Here is a tiny trained network, its code and every weight. The questions are about switching its units off for an input and a class, where a switched-off unit gives its printed mean instead of its output.

import numpy as np


def w(rows, s, z=0):
    codes = np.array(rows[::2]) - 128.0
    scale = np.full(codes.shape[1], s)
    scale[-1] = z or s
    return codes * scale


def f(y):
    return np.maximum(y, 0)


def log_softmax(a):
    a = a - a.max(-1, keepdims=True)
    return a - np.log(np.exp(a).sum(-1, keepdims=True))


def net(x, mask):
    res = np.array(x, float).reshape(1, 6) / 4 @ E
    y = f(res @ A[0][:, :-1].T + A[0][:, -1])
    res = res + np.where(mask, y, B[0][:, -1]) @ B[0][:, :-1]
    return log_softmax(res[-1] @ U[:, :-1].T + U[:, -1])


A, B = {}, {}
E = w([
[6,72,186,88,95],'x0',
[66,118,50,226,207],'x1',
[125,130,114,119,125],'x2',
[129,128,129,132,124],'x3',
[127,128,128,130,126],'x4',
[73,255,179,126,138],'x5',
],0.0067)
A[0] = w([
[120,178,105,161,139,124],'N0',
[166,175,116,111,134,192],'N1',
[82,96,117,102,163,126],'N2',
[55,154,160,114,123,66],'N3',
[252,72,73,149,139,232],'N4',
[155,49,128,131,133,251],'N5',
[88,121,93,188,164,160],'N6',
[97,134,162,121,122,148],'N7',
[33,126,164,105,112,109],'N8',
[158,134,153,88,87,229],'N9',
[163,242,123,149,132,139],'N10',
[116,186,158,132,151,171],'N11',
[172,134,167,62,97,246],'N12',
[110,77,131,120,120,127],'N13',
[98,79,120,145,156,163],'N14',
[82,17,127,107,102,135],'N15',
[99,44,130,120,106,129],'N16',
[84,122,90,193,162,149],'N17',
[197,85,103,140,140,197],'N18',
[180,162,105,144,131,207],'N19',
[161,134,155,85,85,229],'N20',
[73,116,82,201,180,155],'N21',
[116,149,117,162,146,143],'N22',
[109,196,157,115,158,167],'N23',
[21,178,181,114,124,70],'N24',
],0.012,0.0031)
B[0] = w([
[126,129,85,119,198,176],'N0',
[150,200,154,159,129,180],'N1',
[93,154,163,103,69,164],'N2',
[151,114,68,149,81,175],'N3',
[186,105,27,175,41,255],'N4',
[120,48,152,60,81,206],'N5',
[43,139,63,108,128,207],'N6',
[154,86,114,135,119,163],'N7',
[152,53,83,112,65,201],'N8',
[211,112,180,127,125,193],'N9',
[124,214,185,171,195,211],'N10',
[145,175,105,161,170,181],'N11',
[240,124,195,135,115,212],'N12',
[105,115,164,96,140,164],'N13',
[61,134,163,120,81,176],'N14',
[99,74,195,44,183,212],'N15',
[83,103,186,78,146,188],'N16',
[36,141,63,103,138,208],'N17',
[155,108,79,149,71,202],'N18',
[147,187,109,187,164,197],'N19',
[217,91,174,119,148,196],'N20',
[1,155,70,104,116,228],'N21',
[116,111,91,126,178,169],'N22',
[158,188,125,195,144,186],'N23',
[175,101,55,182,60,205],'N24',
],0.024,0.0087)
U = w([
[210,82,117,168,44,253],'0',
[89,82,36,185,63,150],'1',
[144,53,227,73,142,96],'2',
[38,96,171,65,113,58],'3',
[167,188,223,191,192,135],'4',
[78,186,105,157,254,100],'5',
],0.0068,0.0016)

Each question gives the input, the list of numbers given to net, and the class t.
The units are the neurons (one row each of A and B). Each row of codes is followed by its name. A weight is (code - 128) times the scale printed after its matrix; where a second scale follows, it is the last column's (A, B and U).
mask holds one flag per neuron, in row order. A switched-off neuron (its flag False) gives its mean, the last column of its row in B, instead of its output. The means were averaged over made-up inputs and are rounded, as every weight is.
A unit's drop is (log p(t) with every unit on - log p(t) with that unit switched off) / (log p(t) with every unit on - log p(t) with every unit switched off).
most important unit: the unit with the biggest drop
top k neurons: the k neurons with the biggest drops, biggest first
drop when u is switched off: that unit's drop, to one decimal
input [6,0,4,-4,-3,1], class 0: top 2 neurons : N24; N21
input [0,8,7,-3,-7,2], class 5: most important unit : N4
input [1,-8,4,5,-7,-8], class 2: top 4 neurons : N15; N16; N24; N5
input [0,-6,-7,-1,-8,7], class 4: top 2 neurons : N4; N10
input [6,-8,-7,8,4,0], class 2: top 2 neurons : N4; N15
input [5,6,3,-7,-7,0], class 3: top 2 neurons : N4; N15
input [0,-6,0,-7,5,5], class 4: top 2 neurons : N4; N10
input [5,0,-5,2,7,3], class 0: top 3 neurons : N21; N17; N6
input [8,2,5,-1,-3,-2], class 3: drop when N23 is switched off : 0.0
input [-2,0,-7,-3,5,6], class 4: drop when N21 is switched off : 0.1
input [0,0,-5,-2,7,1], class 4: drop when N24 is switched off : 0.1
